[[-58 -17  12   8]
 [-62 -53 -23  -5]
 [-27  24  80   1]] ⇒ 8

[[-31  48 -14 -49  -5]
 [-21 -35 -54  70 -46]
 [  2  75 -63  23  19]] ⇒ -5

[[-43  57 -31  40 -81]
 [ -1  57  14 -50  43]
 [ 66  57  27 -48  63]] ⇒ -81

[[ 31   1 -22  51 -30  12  39]
 [ 29   1 -17  32  21 -21  72]
 [ 43 -25 -34  -1 -68 -19  19]] ⇒ 39

[[ -8 -23   2 -19 -23]
 [-79  10 -83  68  -4]
 [ 33 -33  48  83 -79]] ⇒ -23

[[ -5 -16  18 -70   1 -49  19]
 [-36  50 -72  13  53 -35  20]
 [-11  59  26   3  22 -46 -32]] ⇒ 19

[[-66 -32 -21  -2   9 -48 -34]
 [-63 -48  58  68  27 -49 -46]
 [-62 -75 -86 -69  20 -86 -50]] ⇒ -34
---
[[7969 2359 3104 2359 3213 3532]
 [3895 4692 5845 4692 1332 7210]] Out: 7969, 7210

[[ 18 217 680 131]
 [205 290 776  29]
 [ 73  85 104  72]] Out: 18, 72

[ -1  29 -30  21  11  14] Out: -1, 14

[[ 35  19   6 -15  -1  16]
 [ -7 -36  24 -15  18  16]] Out: 35, 16

[3058 9031 3976 8809 4179] Out: 3058, 4179

[799  59 159 696] Out: 799, 696

[[-369 -424 -111  562  358 -326  304]
 [-963 -134   66 -803  155 -378 -323]] Out: -369, -323

[1 6 8 3] Out: 1, 3
---
[[-0.074  0.012 -0.121 -0.115 -0.074 -0.119 -0.069 -0.167 -0.074 -0.156
   0.098 -0.120]
 [-0.173  0.126 -0.015 -0.208  0.038  0.003 -0.099 -0.074 -0.074 -0.099
  -0.153  0.172]
 [-0.184  0.045 -0.117 -0.042  0.015 -0.074 -0.045 -0.160 -0.073 -0.138
  -0.074 -0.003]
 [-0.212  0.028 -0.073 -0.135 -0.108 -0.123 -0.075 -0.074 -0.074 -0.133
  -0.079  0.002]
 [-0.176  0.077 -0.102 -0.131 -0.055 -0.073 -0.074 -0.299 -0.034 -0.074
  -0.056 -0.074]
 [-0.074  0.043 -0.041 -0.181  0.084  0.000 -0.091 -0.074 -0.015 -0.074
  -0.074  0.049]
 [-0.183  0.027 -0.144 -0.164 -0.074  0.001 -0.085 -0.155 -0.074 -0.225
   0.037 -0.010]
 [-0.272  0.126 -0.064 -0.035 -0.094 -0.088 -0.043 -0.231 -0.074 -0.115
   0.064 -0.012]] result: 0.098

[[-1.3 -0.1 -0.2 -0.2  1.0  0.0  0.3  0.8 -0.1 -0.8  1.4]
 [-1.5 -0.3  0.1  0.2  0.8  0.6  0.0  0.5  1.0 -0.4  1.9]
 [ 0.7 -0.6 -0.6 -1.0  1.0  0.6  0.0  1.4  1.1  0.8  1.0]
 [-0.9  0.0  0.1 -0.2  0.5  0.6  0.1  0.4  1.3  0.1  1.3]
 [ 1.2 -0.8 -0.7 -0.4  0.3  0.0 -0.2  0.5 -0.4  0.3 -0.5]
 [ 0.9 -0.3 -0.4  0.1 -0.5 -0.2 -0.4 -0.2 -0.6  0.3 -0.7]] result: -0.8

[[-1.488  0.625 -0.317  0.025 -1.195 -0.093]
 [ 0.106 -0.653 -0.585 -0.399 -1.008  0.312]
 [-0.975 -1.316 -2.437  0.723 -1.473  0.237]
 [-0.474 -0.467  0.876  0.641 -0.735  0.653]
 [-0.817 -1.052 -1.716  0.948  1.672 -0.494]
 [ 1.137 -2.082 -0.058 -0.179 -1.049 -0.892]
 [-1.539 -2.333 -0.284 -1.300 -0.737  0.052]
 [-1.566  0.834  0.218 -0.860 -0.374 -0.267]] result: -1.195

[[  73.43  113.82   16.69   83.88  -45.98  103.82   73.43  106.49   73.43
   251.32   73.93  243.59   46.60  114.40   29.81   73.43]
 [ 111.91   65.48   65.16   65.34   84.41  118.28   30.63   40.66   85.80
    44.72   83.21   -4.03   49.92  101.91  143.83   22.17]
 [  -2.33  109.63   25.25   91.75  -46.74  107.17   80.68   73.43 -176.09
   253.48   75.79  242.93   52.08   73.43   33.00  250.04]
 [ 112.11   40.98   95.12   63.42  152.36   50.48   92.26   73.43  222.20
   -38.96   64.31  -26.66   90.18   50.97   74.16  -27.24]
 [  59.21   73.43   59.18   69.67   25.49   86.32   63.03   73.47   73.43
    73.43   73.43  124.91   73.43  104.02   65.65  130.03]
 [  -2.10  110.24   33.12   81.45   73.43  108.92   93.26   94.49   73.43
   261.23   75.64  239.17   40.59  101.78   26.05  228.47]
 [  -4.28  119.82   37.84   73.43  -46.52   88.11   85.70   99.66 -168.87
    73.43   78.21  236.97   55.22  103.34   31.42  242.60]
 [  73.43   80.81   84.79   72.60   87.95   41.35  101.60   73.43   73.43
    78.61   73.43  101.87   99.14   43.52    9.26   97.55]
 [ 135.38   57.23   59.77   76.21   94.27  104.64   25.07   32.86  131.43
    17.49   95.02  -20.94   55.60   73.43  164.31    2.48]
 [ 102.33   52.43  104.94   62.58  138.77   36.22   85.31   69.68  179.73
    73.43   67.94   17.90  103.45   34.56   69.57   -1.62]
 [  63.44   85.27   51.61   73.43   27.02  100.80   65.45   76.92  -17.64
   134.91   89.97   73.43   56.02   87.31   72.72  127.97]] result: 29.81

[[-2.019  0.255 -0.429  0.546 -2.368  0.061 -1.096 -2.217 -1.602  1.839
  -2.081 -0.402  1.111]
 [-0.810 -1.910 -2.990  0.320  0.885 -2.000 -1.110 -2.671 -1.874 -0.880
  -1.284 -1.336  0.159]
 [-1.140 -2.047 -2.628  0.229 -2.429 -0.854 -1.561 -2.125 -1.320  0.124
  -1.602 -0.822 -0.621]
 [-1.941 -0.725 -1.490 -1.022 -0.324 -0.559 -0.520 -1.246  0.249  0.750
  -0.673 -2.496  1.414]
 [-1.741 -1.766 -2.532 -1.350 -2.520 -0.295 -0.802  0.384  1.104  0.252
  -0.245 -2.382 -0.788]
 [-2.048 -0.669  0.348 -1.840 -0.954 -0.845 -0.559 -0.183 -0.479 -0.945
  -0.978 -2.998 -1.604]
 [ 1.322 -1.904 -1.861 -1.000  1.418  0.023 -0.807 -0.363 -0.919 -1.502
  -0.347 -2.035 -2.145]
 [-0.423 -1.900 -1.331 -1.354  0.526  1.025 -2.080 -1.246 -0.116 -0.295
  -2.381 -2.385 -1.276]
 [-0.309 -1.757 -2.095 -0.981  1.216 -0.839 -0.459 -0.870 -0.533 -2.133
  -1.842 -1.964 -1.738]] result: -0.402

[[ 1.578 -2.790 -0.152  2.029  0.721 -2.195 -1.544  1.547 -2.247]
 [ 1.668 -1.188 -2.661  1.212  2.535  0.559 -1.404 -2.924 -0.077]
 [ 1.733 -2.875  1.611  0.517 -2.665  0.066 -0.501 -2.624  1.998]
 [ 1.746 -0.261 -2.716 -1.876  0.744  1.759  2.226  0.629 -1.119]
 [ 2.200 -2.484  1.961 -1.633 -1.075 -0.704 -0.985  1.500 -1.220]
 [ 1.596 -2.412 -1.316  2.242  1.122 -2.775 -1.638  0.604 -1.199]
 [ 1.784 -0.311 -2.187 -1.351  0.629  2.628  1.354  0.005 -1.418]
 [ 2.067 -2.209 -0.643  2.128  0.501 -1.249 -1.378  1.362 -1.399]
 [ 1.604 -2.244  2.030  0.403 -2.748  1.011 -1.932 -0.950  1.837]
 [ 1.962 -2.441  1.840 -1.652 -0.265 -2.092 -0.236  1.393 -1.311]
 [ 1.716 -2.777 -0.902  2.208  0.318 -0.909 -2.231  0.393 -0.602]
 [ 1.561 -1.721  1.583 -2.502  1.177 -2.449  1.396 -1.147  0.888]] result: 1.547
---
array([[ -5,  -9,  14,  -9,  -5,  -8,   3,   3,  -1,  -8,  -9,   0],
       [ -7, -11,  19,  -8,  -3, -10,   6,   2,   2,  -7, -12,   1],
       [ -5,  -1, -35,  -6, -12,  -3, -22, -15, -18,  -7,   0, -15],
       [-12, -16,  27,  -6,   2, -13,  13,  -2,   8,  -5, -19,   2],
       [ -3,  -2, -18,  -8, -11,  -4, -15,  -5, -13,  -8,   0,  -9],
       [ -5,  -1, -34,  -6, -12,  -3, -21, -15, -17,  -7,   0, -15],
       [ -4,  -7,  10,  -9,  -6,  -7,   0,   3,  -3,  -8,  -7,   0]]) Out: 0

array([[412, 548, 207, 504, 169, 629, 715, 525],
       [763, 359, 169, 560, 325, 240, 583, 101],
       [752, 395, 339,  95, 722, 396, 258, 159],
       [702, 354, 383, 760, 600, 364, 470, 570],
       [606, 752, 416, 422, 101, 518, 261, 309],
       [477, 393, 623, 255, 767, 663, 178, 345],
       [603, 316, 141, 382, 114, 334, 130, 265],
       [751, 344, 300, 729, 410, 272, 594, 308],
       [328, 101, 347, 558, 256, 309, 714, 392]]) Out: 392

array([[3, 4, 3, 3, 2, 4, 3, 7, 3, 4, 4, 3, 4, 3],
       [3, 4, 3, 3, 2, 4, 2, 7, 3, 4, 4, 3, 4, 2],
       [4, 3, 4, 4, 5, 3, 4, 1, 3, 3, 4, 3, 4, 3],
       [3, 4, 3, 3, 3, 4, 3, 9, 2, 4, 4, 3, 4, 2],
       [4, 4, 3, 4, 5, 4, 5, 7, 4, 3, 3, 4, 4, 7],
       [3, 4, 4, 3, 1, 4, 2, 2, 5, 5, 4, 3, 4, 2],
       [4, 3, 4, 4, 6, 4, 4, 4, 2, 3, 4, 3, 4, 2],
       [3, 4, 3, 3, 3, 4, 3, 8, 3, 4, 4, 3, 4, 4],
       [4, 4, 4, 4, 6, 4, 5, 5, 2, 3, 4, 3, 4, 5]]) Out: 5

array([[125, 110, 126, 102, 128, 146, 123, 114, 103,  93, 114, 133,  92],
       [126, 122, 140, 129, 124, 126, 123, 123, 123, 129, 130, 132, 131],
       [131, 133,  95,  97, 176, 143,  75,  88, 134, 162, 104, 114, 149],
       [ 76, 170, 227, 121, 141,  53, 113, 112, 183,  84, 105, 107, 124],
       [188, 133, 157, 137, 122, 122, 134,  72, 122, 134,  86,  65, 139],
       [ 82, 181, 201, 144,  76, 112, 121, 140,  81, 108, 124, 100, 129],
       [134, 117, 108, 129, 125, 141, 132, 132, 116, 134, 134, 133, 131]]) Out: 131

array([[  5,   2,  37, -15, -16, -14,   3,  10,  12,   9,  18,  28],
       [-19,  -5,  43,  -4,   9,  -8, -10,  11,   9,  21,  18,  34],
       [  1,  -9,   2,  18,  12,   0,  11,  -8,  28,  -8,  -7,  17],
       [  1,   9,  27, -11,   2,   3,   7,  10,   9,  11,  16,  43],
       [ 28,  13,  -6,  15,  -1, -27,  22, -21,  -4, -42,  18,   6],
       [ 20,   1, -22,  27,  14, -21,  23, -14,   4, -28,  27,   8],
       [ 16,  23, -29,  15,  30, -44,  40,  -7,  12, -10,  27,  12]]) Out: 12
